Below is a small trained network, with its code and all its weights. Each question gives an input and a target symbol and asks what happens when units are switched off, that is, made to give their printed mean instead of their output.

import numpy as np


def w(rows, s, z=0):
    codes = np.array(rows[::2]) - 128.0
    scale = np.full(codes.shape[1], s)
    scale[-1] = z or s
    return codes * scale


def f(y):
    return np.maximum(y, 0)


def softmax(a):
    e = np.exp(a - a.max(-1, keepdims=True))
    return e / e.sum(-1, keepdims=True)


def log_softmax(a):
    a = a - a.max(-1, keepdims=True)
    return a - np.log(np.exp(a).sum(-1, keepdims=True))


def net(x, mask):
    ids = ['ΞΣΦαβγδεζηλμπω'.index(c) for c in x.split()]
    T = len(ids)
    res = E[ids] + P[:T]
    u = 0
    for l in range(2):
        r = res
        for j in range(3):
            rows = slice(2 * j, 2 * j + 2)
            q, k, v = (r @ M[l][rows].T for M in (Q, K, V))
            z = softmax(np.where(np.tri(T) > 0, q @ k.T / 2**0.5, -1e9)) @ v
            o = O[l][rows]
            res = res + np.where(mask[u + j], z, o[:, -1]) @ o[:, :-1]
        u += 3
        y = f(res @ A[l][:, :-1].T + A[l][:, -1])
        res = res + np.where(mask[u : u + 8], y, B[l][:, -1]) @ B[l][:, :-1]
        u += 8
    return log_softmax(res[-1] @ U[:, :-1].T + U[:, -1])


Q, K, V, O, A, B = {}, {}, {}, {}, {}, {}
E = w([
[175,51,133,203,217],'Ξ',
[26,105,204,194,161],'Σ',
[65,252,141,156,132],'Φ',
[160,125,49,176,81],'α',
[85,119,104,26,57],'β',
[38,20,122,153,165],'γ',
[194,156,149,159,3],'δ',
[76,114,221,51,184],'ε',
[135,48,33,56,71],'ζ',
[54,128,169,135,33],'η',
[145,36,57,110,171],'λ',
[240,52,166,143,83],'μ',
[155,224,73,80,201],'π',
[120,178,48,115,30],'ω',
],0.0057)
P = w([
[55,208,8,213,107],'0',
[51,178,15,204,97],'1',
[76,176,61,183,115],'2',
[99,139,94,178,101],'3',
[107,142,103,174,114],'4',
[144,140,144,161,127],'5',
[156,137,156,154,130],'6',
[162,123,158,127,136],'7',
[174,121,183,149,154],'8',
[197,127,188,135,149],'9',
[179,125,194,144,164],'10',
[188,121,204,138,155],'11',
[197,111,209,123,160],'12',
],0.0012)
Q[0] = w([
[161,162,88,47,95],'L0H0',
[157,204,100,129,197],'L0H0',
[149,80,33,180,56],'L0H1',
[118,195,126,58,78],'L0H1',
[65,253,125,198,113],'L0H2',
[226,163,81,78,23],'L0H2',
],0.019)
K[0] = w([
[118,181,97,78,136],'L0H0',
[108,132,195,93,180],'L0H0',
[154,57,111,195,55],'L0H1',
[108,179,99,104,79],'L0H1',
[75,251,197,93,139],'L0H2',
[226,138,103,91,88],'L0H2',
],0.024)
V[0] = w([
[82,111,209,95,165],'L0H0',
[104,136,158,120,164],'L0H0',
[131,140,33,118,210],'L0H1',
[98,3,99,151,87],'L0H1',
[102,182,177,141,130],'L0H2',
[84,78,10,227,121],'L0H2',
],0.006)
O[0] = w([
[155,253,95,147,243,238],'L0H0',
[114,170,111,115,192,186],'L0H0',
[28,189,214,210,122,161],'L0H1',
[172,153,11,225,54,124],'L0H1',
[35,223,89,137,217,164],'L0H2',
[218,56,244,8,231,255],'L0H2',
],0.0027,0.00069)
A[0] = w([
[184,109,86,223,122,247],'L0N0',
[177,144,170,162,66,154],'L0N1',
[22,67,77,131,134,127],'L0N2',
[168,131,178,150,124,155],'L0N3',
[75,181,120,206,42,206],'L0N4',
[56,174,78,56,82,226],'L0N5',
[159,113,115,114,213,134],'L0N6',
[140,90,6,86,113,178],'L0N7',
],0.012,0.0014)
B[0] = w([
[94,9,31,130,141,230],'L0N0',
[207,89,142,126,80,174],'L0N1',
[208,121,215,212,129,231],'L0N2',
[138,82,144,131,104,172],'L0N3',
[9,125,48,131,83,235],'L0N4',
[133,215,193,36,74,250],'L0N5',
[85,125,98,175,199,227],'L0N6',
[206,120,101,35,190,216],'L0N7',
],0.014,0.0023)
Q[1] = w([
[118,86,185,133,122],'L1H0',
[92,85,203,107,132],'L1H0',
[154,85,169,197,68],'L1H1',
[47,82,191,135,165],'L1H1',
[175,135,3,152,112],'L1H2',
[173,197,80,183,18],'L1H2',
],0.015)
K[1] = w([
[158,171,86,144,140],'L1H0',
[138,188,71,153,130],'L1H0',
[134,64,197,138,70],'L1H1',
[64,102,172,187,148],'L1H1',
[179,63,8,124,94],'L1H2',
[174,165,59,159,42],'L1H2',
],0.017)
V[1] = w([
[223,217,46,175,159],'L1H0',
[118,171,25,159,102],'L1H0',
[154,216,44,75,170],'L1H1',
[142,131,162,142,101],'L1H1',
[99,42,1,45,204],'L1H2',
[187,181,39,169,92],'L1H2',
],0.0077)
O[1] = w([
[170,204,35,43,232,72],'L1H0',
[72,105,27,63,163,119],'L1H0',
[137,166,117,1,160,111],'L1H1',
[160,146,130,163,113,114],'L1H1',
[38,27,168,35,190,252],'L1H2',
[114,104,14,123,110,58],'L1H2',
],0.005,0.004)
A[1] = w([
[119,127,140,254,188,83],'L1N0',
[151,98,143,53,28,28],'L1N1',
[223,72,170,148,173,228],'L1N2',
[85,179,95,56,162,252],'L1N3',
[142,214,191,111,145,123],'L1N4',
[50,199,147,159,67,142],'L1N5',
[117,125,223,81,136,246],'L1N6',
[20,143,154,179,163,115],'L1N7',
],0.011,0.0014)
B[1] = w([
[116,203,8,176,117,254],'L1N0',
[139,152,87,131,21,233],'L1N1',
[208,47,181,105,167,242],'L1N2',
[139,191,75,90,210,253],'L1N3',
[106,110,147,237,152,235],'L1N4',
[91,90,194,22,133,235],'L1N5',
[179,159,194,170,102,251],'L1N6',
[45,152,216,165,111,240],'L1N7',
],0.015,0.0068)
U = w([
[50,16,124,167,184,114],'Ξ',
[50,186,77,197,89,159],'Σ',
[87,162,171,55,170,36],'Φ',
[107,95,43,86,162,253],'α',
[217,218,145,152,33,2],'β',
[206,107,54,215,139,193],'γ',
[146,93,74,152,16,127],'δ',
[160,114,249,180,126,218],'ε',
[230,148,159,69,112,132],'ζ',
[123,104,185,79,44,99],'η',
[164,69,159,85,214,69],'λ',
[182,23,148,129,85,118],'μ',
[151,225,111,128,252,85],'π',
[161,206,71,80,90,91],'ω',
],0.0038,0.0033)

Each question gives the input, a string of symbols that net reads in full, and the target symbol t.
The units are the heads (2 rows each of Q, K, V and O) and the neurons (one row each of A and B). Each row of codes is followed by its name. A weight is (code - 128) times the scale printed after its matrix; where a second scale follows, it is the last column's (O, A, B and U).
mask holds one flag per unit, layer by layer, with each layer's heads first. A switched-off unit (its flag False) gives its mean, the last column of its rows in O or B, instead of its output. The means were averaged over made-up inputs and are rounded, as every weight is.
A unit's drop is (log p(t) with every unit on - log p(t) with that unit switched off) / (log p(t) with every unit on - log p(t) with every unit switched off).
unit that matters most: the unit with the biggest drop
top k neurons: the k neurons with the biggest drops, biggest first
k most important neurons of layer l: the k neurons of layer l with the biggest drops, biggest first
which heads matter: for each layer, one digit per head in row order, 1 if its drop is at least 0.15 and else 0, layers parted by /
drop when u is switched off: that unit's drop, to one decimal
input π δ ζ α ε π λ, target λ: top 2 neurons -> L0N7; L1N2
input ω Σ β π γ Ξ β α, target α: which heads matter -> 000 / 001
input π ε Σ ε γ λ δ ε Φ, target Φ: which heads matter -> 001 / 000
input λ π ε, target ε: unit that matters most -> L0H1
input ε ε Φ μ ε π, target π: 2 most important neurons of layer 1 -> L1N3; L1N1
input Σ Σ γ λ Ξ π γ Σ δ ε ζ Σ, target Σ: top 3 neurons -> L1N0; L0N7; L0N5
input ε ε ζ ε, target ε: which heads matter -> 000 / 000
input ζ π ε μ ε Σ, target Σ: top 2 neurons -> L1N0; L0N4
input λ α β Φ, target Φ: top 3 neurons -> L1N5; L0N4; L1N3
input Σ Σ Σ π γ Φ Σ ε γ μ λ ω, target ω: top 3 neurons -> L1N1; L1N3; L0N5
input ζ ε ω ε π λ Σ π α μ, target μ: top 2 neurons -> L1N2; L0N1
input γ δ λ ε π, target π: which heads matter -> 000 / 010
input ε π π ω, target ω: 2 most important neurons of layer 0 -> L0N5; L0N4
input η ε Σ α ω λ Σ ω π μ Ξ, target Ξ: unit that matters most -> L1H2
input ε μ ε ω ζ, target ζ: which heads matter -> 000 / 000
input Σ π ε ζ δ ε Ξ Ξ ε α γ, target γ: 3 most important neurons of layer 1 -> L1N0; L1N2; L1N5
input ε ε ε γ η ζ, target ζ: 2 most important neurons of layer 0 -> L0N7; L0N4
input β ζ ε ε ε ε μ Σ α, target α: 2 most important neurons of layer 0 -> L0N7; L0N0
input ε Ξ ε ε ε Σ ζ α β, target β: drop when L0N5 is switched off -> 0.4
input ζ ε α Σ β ζ π Σ ω ε μ η, target η: drop when L1N1 is switched off -> 0.1
input η π α ε α Ξ, target Ξ: unit that matters most -> L0N0
input Φ Σ π α γ, target γ: drop when L0N2 is switched off -> 0.8
input ε γ δ Ξ ζ ε Σ β, target β: drop when L0N7 is switched off -> 0.2
